Below are the code and all the weights of a small trained network. Each question names an input and a target symbol and asks about switching units off, where a switched-off unit gives its printed mean instead of its output.

import numpy as np


def w(rows, s, z=0):
    codes = np.array(rows[::2]) - 128.0
    scale = np.full(codes.shape[1], s)
    scale[-1] = z or s
    return codes * scale


def f(y):
    return np.maximum(y, 0)


def softmax(a):
    e = np.exp(a - a.max(-1, keepdims=True))
    return e / e.sum(-1, keepdims=True)


def log_softmax(a):
    a = a - a.max(-1, keepdims=True)
    return a - np.log(np.exp(a).sum(-1, keepdims=True))


def net(x, mask):
    ids = ['γεηλμπτφω'.index(c) for c in x.split()]
    T = len(ids)
    res = E[ids] + P[:T]
    q, k, v = (res @ M[0].T for M in (Q, K, V))
    z = softmax(np.where(np.tri(T) > 0, q @ k.T / 2**0.5, -1e9)) @ v
    res = res + np.where(mask[0], z, O[0][:, -1]) @ O[0][:, :-1]
    y = f(res @ A[0][:, :-1].T + A[0][:, -1])
    res = res + np.where(mask[1:13], y, B[0][:, -1]) @ B[0][:, :-1]
    return log_softmax(res[-1] @ U[:, :-1].T + U[:, -1])


Q, K, V, O, A, B = {}, {}, {}, {}, {}, {}
E = w([
[58,146,141],'γ',
[169,143,230],'ε',
[201,84,25],'η',
[98,148,137],'λ',
[173,177,219],'μ',
[150,25,132],'π',
[95,7,136],'τ',
[198,223,93],'φ',
[66,43,109],'ω',
],0.02)
P = w([
[248,109,147],'0',
[111,123,107],'1',
[99,133,107],'2',
[97,145,98],'3',
[93,144,98],'4',
[85,146,97],'5',
[83,141,98],'6',
[87,142,98],'7',
[89,142,99],'8',
],0.017)
Q[0] = w([
[106,2,130],'h1',
[143,209,97],'h1',
],0.0087)
K[0] = w([
[151,73,157],'h1',
[9,118,100],'h1',
],0.011)
V[0] = w([
[101,2,205],'h1',
[61,64,186],'h1',
],0.0083)
O[0] = w([
[111,87,186,254],'h1',
[105,181,252,98],'h1',
],0.014,0.0034)
A[0] = w([
[88,122,75,114],'n1',
[142,77,73,216],'n2',
[172,38,143,249],'n3',
[80,122,114,93],'n4',
[83,166,92,115],'n5',
[2,71,68,106],'n6',
[140,60,63,252],'n7',
[106,143,123,98],'n8',
[144,182,111,135],'n9',
[165,99,214,97],'n10',
[23,162,188,240],'n11',
[230,182,128,167],'n12',
],0.011,0.005)
B[0] = w([
[123,76,127,177],'n1',
[116,101,239,218],'n2',
[110,201,99,232],'n3',
[164,175,139,157],'n4',
[250,111,186,155],'n5',
[145,185,79,250],'n6',
[184,204,176,244],'n7',
[136,161,118,134],'n8',
[1,224,117,146],'n9',
[79,70,56,186],'n10',
[176,62,132,243],'n11',
[33,73,81,166],'n12',
],0.007,0.015)
U = w([
[107,89,104,176],'γ',
[106,10,44,16],'ε',
[185,65,84,4],'η',
[148,124,123,86],'λ',
[81,82,85,236],'μ',
[121,83,133,92],'π',
[113,130,215,176],'τ',
[89,155,84,180],'φ',
[92,144,190,173],'ω',
],0.013,0.0036)

Each question gives the input, a string of symbols that net reads in full, and the target symbol t.
The units are the heads (2 rows each of Q, K, V and O) and the neurons (one row each of A and B). Each row of codes is followed by its name. A weight is (code - 128) times the scale printed after its matrix; where a second scale follows, it is the last column's (O, A, B and U).
mask holds one flag per unit, heads first, then neurons. A switched-off unit (its flag False) gives its mean, the last column of its rows in O or B, instead of its output. The means were averaged over made-up inputs and are rounded, as every weight is.
A unit's drop is (log p(t) with every unit on - log p(t) with that unit switched off) / (log p(t) with every unit on - log p(t) with every unit switched off).
The circuit of an input: a set's keep is (log p(t) with only the set's units on - log p(t) with every unit switched off) / (log p(t) with every unit on - log p(t) with every unit switched off). Starting from the 12 units with the biggest drops (on a tie, the unit counted first), units are removed one at a time, each time the one whose removal leaves the highest keep (on an exact tie, the one counted first), for as long as the keep stays at least 0.8.
units of the circuit, in order: the units of the circuit, biggest drop first
top k neurons: the k neurons with the biggest drops, biggest first
drop of u: that unit's drop, to one decimal
input γ τ η, target τ: units of the circuit, in order	[h1, n10]
input ω λ η η μ, target φ: top neuron	[n2]
input τ φ τ π, target ε: top 4 neurons	[n10, n7, n2, n11]
input γ λ τ γ τ ε τ γ, target τ: top 2 neurons	[n10, n12]
input π τ ω φ, target ω: top 3 neurons	[n6, n9, n10]
input φ η π λ τ τ, target η: top 4 neurons	[n1, n7, n5, n9]
input μ π γ τ ω, target φ: units of the circuit, in order	[n6, n7]
input ε τ ω γ τ ω π π, target τ: top 4 neurons	[n2, n7, n10, n12]
input γ τ π η ω φ, target ω: top 3 neurons	[n6, n10, n9]
input φ τ τ π, target η: top 4 neurons	[n1, n7, n9, n5]
input η ω λ μ μ ε π, target λ: drop of n7	1.1
input φ τ η τ φ γ η λ τ, target η: drop of h1	1.1
input μ τ τ λ τ τ ω, target φ: drop of n6	1.0
input ω γ τ γ τ τ τ λ, target τ: drop of n11	0.0
